Below are the code and all the weights of a small trained network. Each question names an input and a target symbol and asks about switching units off, where a switched-off unit gives its printed mean instead of its output.

import numpy as np


def w(rows, s, z=0):
    codes = np.array(rows[::2]) - 128.0
    scale = np.full(codes.shape[1], s)
    scale[-1] = z or s
    return codes * scale


def norm(h):
    return h / np.sqrt((h * h).mean(-1, keepdims=True) + 1e-5)


def f(y):
    return y / 2 * (1 + np.tanh(0.7978845608 * (y + 0.044715 * y**3)))


def softmax(a):
    e = np.exp(a - a.max(-1, keepdims=True))
    return e / e.sum(-1, keepdims=True)


def log_softmax(a):
    a = a - a.max(-1, keepdims=True)
    return a - np.log(np.exp(a).sum(-1, keepdims=True))


def net(x, mask):
    ids = ['ΓΔΞΣΩαζηθλμτφψ'.index(c) for c in x.split()]
    T = len(ids)
    res = E[ids] + P[:T]
    r = norm(res)
    for j in range(3):
        rows = slice(3 * j, 3 * j + 3)
        q, k, v = (r @ M[0][rows].T for M in (Q, K, V))
        z = softmax(np.where(np.tri(T) > 0, q @ k.T / 3**0.5, -1e9)) @ v
        o = O[0][rows]
        res = res + np.where(mask[j], z, o[:, -1]) @ o[:, :-1]
    y = f(norm(res) @ A[0][:, :-1].T + A[0][:, -1])
    res = res + np.where(mask[3:27], y, B[0][:, -1]) @ B[0][:, :-1]
    return log_softmax(norm(res)[-1] @ U[:, :-1].T + U[:, -1])


Q, K, V, O, A, B = {}, {}, {}, {}, {}, {}
E = w([
[144,179,182],'Γ',
[51,96,159],'Δ',
[86,171,112],'Ξ',
[102,83,169],'Σ',
[59,188,106],'Ω',
[105,80,171],'α',
[249,145,99],'ζ',
[72,124,130],'η',
[98,82,168],'θ',
[94,166,117],'λ',
[92,165,115],'μ',
[85,140,108],'τ',
[91,163,113],'φ',
[74,181,110],'ψ',
],0.012)
P = w([
[41,231,183],'0',
[24,205,181],'1',
[27,189,165],'2',
[3,170,163],'3',
[8,155,149],'4',
[8,138,135],'5',
[4,123,128],'6',
[4,108,112],'7',
[10,97,103],'8',
[19,84,88],'9',
[21,68,72],'10',
[29,55,61],'11',
[50,44,43],'12',
],0.0033)
Q[0] = w([
[175,112,142],'H0',
[150,125,120],'H0',
[162,133,77],'H0',
[121,193,90],'H1',
[174,115,126],'H1',
[196,69,182],'H1',
[3,172,160],'H2',
[167,73,130],'H2',
[225,103,98],'H2',
],0.031)
K[0] = w([
[164,82,113],'H0',
[143,110,111],'H0',
[144,115,70],'H0',
[141,211,186],'H1',
[186,146,120],'H1',
[144,4,74],'H1',
[80,34,66],'H2',
[139,134,158],'H2',
[168,196,167],'H2',
],0.026)
V[0] = w([
[39,102,13],'H0',
[97,45,106],'H0',
[180,142,193],'H0',
[28,175,113],'H1',
[118,161,126],'H1',
[169,127,233],'H1',
[92,183,6],'H2',
[170,247,234],'H2',
[118,201,79],'H2',
],0.011)
O[0] = w([
[132,90,213,176],'H0',
[56,119,154,91],'H0',
[129,146,75,99],'H0',
[71,79,90,254],'H1',
[101,128,120,163],'H1',
[188,132,58,128],'H1',
[134,72,4,139],'H2',
[153,48,208,86],'H2',
[139,65,76,121],'H2',
],0.013,0.01)
A[0] = w([
[61,72,173,79],'N0',
[131,140,132,130],'N1',
[130,130,129,112],'N2',
[119,84,159,98],'N3',
[135,130,126,75],'N4',
[134,146,136,131],'N5',
[131,44,147,87],'N6',
[126,124,133,76],'N7',
[86,166,167,160],'N8',
[122,62,190,75],'N9',
[134,117,123,78],'N10',
[141,120,136,46],'N11',
[8,37,202,158],'N12',
[137,128,123,58],'N13',
[106,100,131,187],'N14',
[125,38,206,34],'N15',
[121,178,153,120],'N16',
[154,197,112,149],'N17',
[188,50,167,6],'N18',
[113,136,190,253],'N19',
[138,133,127,73],'N20',
[82,78,128,199],'N21',
[88,86,73,86],'N22',
[109,108,163,41],'N23',
],0.015,0.0029)
B[0] = w([
[75,113,110,186],'N0',
[118,120,129,127],'N1',
[125,128,126,126],'N2',
[172,111,86,139],'N3',
[120,127,125,122],'N4',
[121,118,127,127],'N5',
[162,72,52,145],'N6',
[120,135,110,124],'N7',
[166,60,158,162],'N8',
[218,97,71,147],'N9',
[126,119,131,124],'N10',
[107,142,109,120],'N11',
[4,90,36,252],'N12',
[125,126,126,121],'N13',
[164,111,130,154],'N14',
[252,66,99,152],'N15',
[126,71,131,139],'N16',
[81,69,150,141],'N17',
[17,147,128,128],'N18',
[182,216,109,159],'N19',
[118,127,123,121],'N20',
[188,89,146,183],'N21',
[136,186,179,180],'N22',
[151,128,71,134],'N23',
],0.026,0.015)
U = w([
[125,63,45,200],'Γ',
[56,123,103,182],'Δ',
[48,132,97,53],'Ξ',
[140,105,214,100],'Σ',
[168,130,131,11],'Ω',
[151,112,223,121],'α',
[228,153,174,203],'ζ',
[123,253,144,122],'η',
[133,108,205,96],'θ',
[166,126,133,1],'λ',
[166,127,137,13],'μ',
[172,210,98,101],'τ',
[170,131,138,24],'φ',
[177,124,129,8],'ψ',
],0.015,0.009)

Each question gives the input, a string of symbols that net reads in full, and the target symbol t.
The units are the heads (3 rows each of Q, K, V and O) and the neurons (one row each of A and B). Each row of codes is followed by its name. A weight is (code - 128) times the scale printed after its matrix; where a second scale follows, it is the last column's (O, A, B and U).
mask holds one flag per unit, heads first, then neurons. A switched-off unit (its flag False) gives its mean, the last column of its rows in O or B, instead of its output. The means were averaged over made-up inputs and are rounded, as every weight is.
A unit's drop is (log p(t) with every unit on - log p(t) with that unit switched off) / (log p(t) with every unit on - log p(t) with every unit switched off).
The circuit of an input: a set's keep is (log p(t) with only the set's units on - log p(t) with every unit switched off) / (log p(t) with every unit on - log p(t) with every unit switched off). Starting from the 12 units with the biggest drops (on a tie, the unit counted first), units are removed one at a time, each time the one whose removal leaves the highest keep (on an exact tie, the one counted first), for as long as the keep stays at least 0.8.
units of the circuit, in order: the units of the circuit, biggest drop first
unit that matters most: the unit with the biggest drop
top k neurons: the k neurons with the biggest drops, biggest first
heads that matter: for each layer, one digit per head in row order, 1 if its drop is at least 0.15 and else 0, layers parted by /
drop when u is switched off: that unit's drop, to one decimal
input α Ξ Γ φ η μ, target η: heads that matter	000
input ζ Γ ζ θ Ω ζ Ω ζ ζ, target ζ: units of the circuit, in order	(N12)
input Γ ζ Ξ λ ψ, target ζ: units of the circuit, in order	(N12 H1)
input λ φ Ω λ Γ α Ω α μ α μ φ, target α: heads that matter	011
input ζ φ λ η μ ζ Γ θ ψ α η, target η: heads that matter	001
input Σ τ Γ Δ ζ μ Δ α η μ λ, target η: top 2 neurons	(N12 N0)
input Σ ψ τ Γ, target τ: heads that matter	101
input η α α α Γ ψ, target α: heads that matter	011
input μ Ξ φ Γ τ, target τ: heads that matter	001
input ζ θ ψ μ Ω Γ Σ ζ α η, target η: heads that matter	000
input Ω η λ Γ ζ, target ζ: heads that matter	011
input Σ θ λ Ω τ η ψ Ω μ Γ, target η: top 3 neurons	(N12 N8 N15)
input Γ Σ η Ξ Ξ φ, target η: heads that matter	010
input Γ Ω ψ μ θ α, target α: unit that matters most	H0
input ψ Γ ζ Δ Ω Ξ Σ Ξ Ω η Ω, target η: top 2 neurons	(N12 N0)
input Σ τ μ α Γ, target α: top 2 neurons	(N12 N17)
input Γ Σ ζ α τ α ψ λ Ω, target α: drop when N12 is switched off	0.7
input τ ζ ζ α μ η ψ Ω η Γ, target η: drop when N0 is switched off	0.2
input τ ψ Γ ψ λ λ τ, target τ: drop when N16 is switched off	0.0
